[156 103 121 116] --> 156, 116

[144 130 103 137 140 106 132] --> 144, 132

[118 127 109 150] --> 118, 150

[153 130 129 128 131 157] --> 153, 157

[121 127 103  99 137 125] --> 121, 125

[125 157 105 120 108] --> 125, 108

[109 111 132 153 146] --> 109, 146

[[113 113 137 143 139 131 117]
 [120 130 146 118 126 137 123]
 [115 124 157 123 121 140 122]] --> 113, 122
---
129  123  153  147  135 Answer: 129

119  122  131  109  122  117  129
109  108  124  156  134  129  145
Answer: 124

130  110  118  122  149 Answer: 130

122  111  152  130  131  138  107 Answer: 152

115  143  140  157  120 Answer: 115

107  131  125  124  118  126
132  127  123  128  124  136
Answer: 127

119  137  122  105  124  135  127
105  129  137  142  125  123  133
Answer: 137

106  137  121  125  128 Answer: 106
---
[[124 133 139 111 135 123 135]
 [132 143 131 121 105 126 124]
 [123 115 126 133 153 130 131]] yields 124, 131

[[142 134 135 133]
 [133 132 113 117]
 [126 106 126 132]] yields 142, 132

[136 116 154 108 125] yields 136, 125

[[157 142 100 110]
 [137 131 135 149]] yields 157, 149

[123 157 135 126 102 102] yields 123, 102

[142 115 124 114 149 150 121] yields 142, 121

[113 149 137 111 134 127] yields 113, 127

[118 142 121 131 154 104 141] yields 118, 141
---
array([[134, 121, 127, 121, 132, 134, 139, 135, 119, 138, 121, 130, 122,
        123],
       [126, 132, 125, 126, 141, 143, 127, 130, 118, 155, 128, 124, 119,
        123],
       [123, 135, 118, 130, 147, 133, 129, 125, 122, 147, 129, 125, 121,
        129],
       [122, 132, 142, 125, 126, 125, 122, 126, 136, 124, 139, 130, 129,
        122],
       [129, 147, 116, 135, 134, 138, 135, 125, 121, 136, 127, 120, 122,
        138],
       [120, 124, 147, 123, 125, 125, 130, 124, 135, 130, 127, 124, 128,
        120],
       [134, 128, 116, 127, 130, 136, 136, 131, 119, 132, 124, 127, 125,
        137],
       [122, 126, 138, 125, 124, 118, 136, 130, 136, 124, 119, 126, 131,
        122],
       [121, 126, 131, 126, 129, 119, 138, 128, 136, 125, 118, 125, 130,
        128],
       [121, 140, 128, 129, 126, 124, 129, 130, 138, 126, 125, 120, 133,
        131],
       [120, 125, 136, 121, 131, 117, 139, 128, 137, 126, 122, 129, 129,
        120],
       [137, 131, 119, 126, 124, 136, 125, 136, 119, 131, 131, 132, 127,
        129]]) | 134

array([[138, 117, 124, 131, 124, 127, 127, 130, 127, 120, 121],
       [130, 127, 120, 110, 134, 132, 122, 118, 132, 135, 117],
       [119, 131, 113, 123, 120, 133, 124, 128, 126, 127, 126],
       [137, 145, 109, 119, 134, 114, 123, 138, 127, 117, 124],
       [131, 134, 132, 136, 134, 134, 128, 130, 126, 133, 130],
       [133, 139, 123, 131, 134, 124, 137, 127, 131, 128, 126],
       [128, 135, 136, 128, 135, 124, 141, 129, 128, 128, 138],
       [134, 117, 127, 132, 125, 133, 133, 129, 126, 123, 122],
       [137, 143, 105, 100, 148, 132, 126, 137, 140, 128, 108],
       [124, 119, 132, 117, 131, 137, 124, 117, 131, 138, 120],
       [125, 127, 138, 130, 136, 129, 126, 131, 128, 140, 133]]) | 138

array([[128, 128, 128, 128, 128, 128, 128, 128, 128, 128, 128, 128, 128,
        128, 128, 128],
       [133, 138, 147, 153, 104, 132, 110, 131, 118, 119, 131, 145, 107,
        127, 114, 157],
       [128, 128, 128, 128, 128, 128, 128, 128, 128, 128, 128, 128, 127,
        128, 128, 128],
       [128, 123, 115, 109, 155, 130, 150, 130, 142, 142, 130, 117, 153,
        133, 146, 105],
       [128, 123, 115, 109, 155, 129, 149, 129, 142, 141, 130, 117, 152,
        133, 146, 105],
       [133, 137, 145, 150, 107, 131, 112, 131, 119, 120, 130, 142, 109,
        127, 116, 154],
       [133, 137, 145, 151, 107, 131, 112, 131, 119, 120, 130, 143, 109,
        127, 115, 154],
       [132, 136, 143, 148, 109, 131, 114, 131, 120, 121, 130, 141, 111,
        127, 117, 152],
       [132, 136, 143, 147, 110, 131, 114, 130, 120, 121, 130, 141, 112,
        127, 117, 151]]) | 128

array([[126, 130, 142, 122, 138, 136, 131],
       [111, 138, 137, 124, 126, 144, 120],
       [142, 121, 118, 135, 119, 114, 128],
       [126, 117, 135, 136, 127, 143, 142],
       [134, 107, 122, 125, 132, 119, 113],
       [135, 125, 116, 129, 130, 114, 114]]) | 126

array([[122, 140, 146, 126, 152, 128, 123, 120, 152, 122, 130],
       [124, 124, 146, 113, 145, 127, 125, 129, 136, 141, 144],
       [131, 113, 126, 127, 119, 128, 130, 134, 114, 139, 137],
       [129, 149, 127, 145, 135, 132, 129, 121, 148, 112, 108],
       [142, 124, 121, 125, 120, 142, 142, 140, 126, 131, 117],
       [130, 121, 125, 128, 122, 128, 130, 131, 119, 131, 131]]) | 122
---
[130 129 104 151 113] => 130

[[150 135 135 130 141 130 144]
 [134 118 129 130 147 134 131]
 [135 119 127 119 137 135 124]] => 135

[127 134 116 107] => 127

[113 122 120 108 133 109 152] => 113

[[132 134 130 125 145]
 [146 154 100 128 129]] => 146

[133 105 117 104 121 119 138] => 133
---
[[109 122 134 131 128 120 107 115 131 132 125 123 120 122 108 122]
 [124 108 117 122 117 134 123 132 110 120 124 106 134 106 125 133]
 [122 136 124 135 136 140 121 150 125 150 148 125 125 126 122 125]
 [132 121 119 118 126 133 132 117 113 109 114 112 127 114 134 123]
 [136 117 133 143 115 123 136 144 135 131 129 140 152 139 134 154]
 [141 145 120 116 140 141 141 135 121 117 127 121 122 123 142 119]] >> 141

[[146 119 138 137 139 130 111 131 131]
 [117 152 148 131 131 122 138 109 138]
 [143 135 152 116 121 117 116 122 138]
 [120 125 117 154 124 147 138 135 113]
 [141 119 122 125 122 151 109 143 109]] >> 141

[[135 137 133 136 127 120 126 128 139 136 136 122 126 129 121]
 [127 139 135 127 122 125 134 125 138 127 142 123 136 137 120]
 [129 128 118 130 142 123 120 144 142 130 129 121 131 134 121]
 [128 132 130 127 128 129 131 130 133 127 134 128 134 134 127]
 [132 117 119 133 145 134 121 143 126 134 114 135 125 123 139]
 [141 112 130 143 139 138 123 132 113 144 106 147 113 107 153]
 [120 130 135 118 123 141 141 124 123 118 133 137 143 137 134]
 [131 132 135 132 126 129 131 125 131 132 133 129 129 129 129]
 [117 128 133 113 124 145 142 126 121 114 133 139 147 139 136]] >> 117

[[130 119 127 132 117 138 131 124 121 115 121 121 129 130 133]
 [114 126 119 121 124 109 124 114 119 120 120 128 125 126 122]
 [117 125 121 130 115 124 131 112 115 122 117 130 130 130 130]
 [114 129 111 124 121 124 121 130 131 131 108 123 107 122 119]
 [129 134 127 140 123 143 134 131 130 143 124 134 130 131 133]
 [127 123 122 119 129 124 120 134 132 119 122 118 115 123 121]
 [124 138 127 126 136 119 126 130 134 143 132 136 128 127 124]
 [142 124 135 127 135 139 127 142 137 124 136 121 127 127 129]] >> 142

[[131 121 114 129 134 132 130 105 130]
 [112 124 120 139 131 122 144 135 141]
 [114 119 114 141 135 128 143 121 140]
 [143 115 155 113 144 146 108 142 111]
 [134 106 149 124 153 153 118 133 114]] >> 134
---
[156 113 144 135 121] Out: 156, 113

[[156 115 151 114 140]
 [143 124 142 128 126]] Out: 156, 114

[100 121 128 136 108 104] Out: 136, 100

[156 132 147 157] Out: 157, 132

[124 101 132 137 122] Out: 137, 101

[[128 133 104 139 129 124]
 [126 129 128 135 131 129]
 [108 146 129 127 111 125]] Out: 146, 104

[ 99 131 154 138 122 118 105] Out: 154, 99
---
[127 137 130 102 139 136] | 139, 102

[154 107 134 127 109] | 154, 107

[125 151 100 137 130 120 108] | 151, 100

[126 152 131 127] | 152, 126

[124 129 105 125 156] | 156, 105

[143 103 127 147] | 147, 103

[[135 129 119 127 106  98]
 [126 144 108 126 125 112]] | 144, 98

[115 143 152 119 157] | 157, 115
---
[137 119 107 104 103] --> 107

[[108 105 146 154]
 [121 151 101 114]
 [113 145 109 106]] --> 106

[143 115 139 107 101] --> 115

[134 132 140 137 114 100] --> 132

[152 150 110 155] --> 152

[130 133 108 103 148 100 124] --> 108

[[151 115 111 108]
 [112 120 145 149]] --> 112

[[126 122 106 136 150 124 125]
 [138 122 115 150 146 116 104]
 [132 140 105 148 139 147 142]] --> 106

[[141 134 125 126 132 150 119]
 [120 130 129 133 138 136 118]] --> 120

[114 148 147 105 124] --> 124
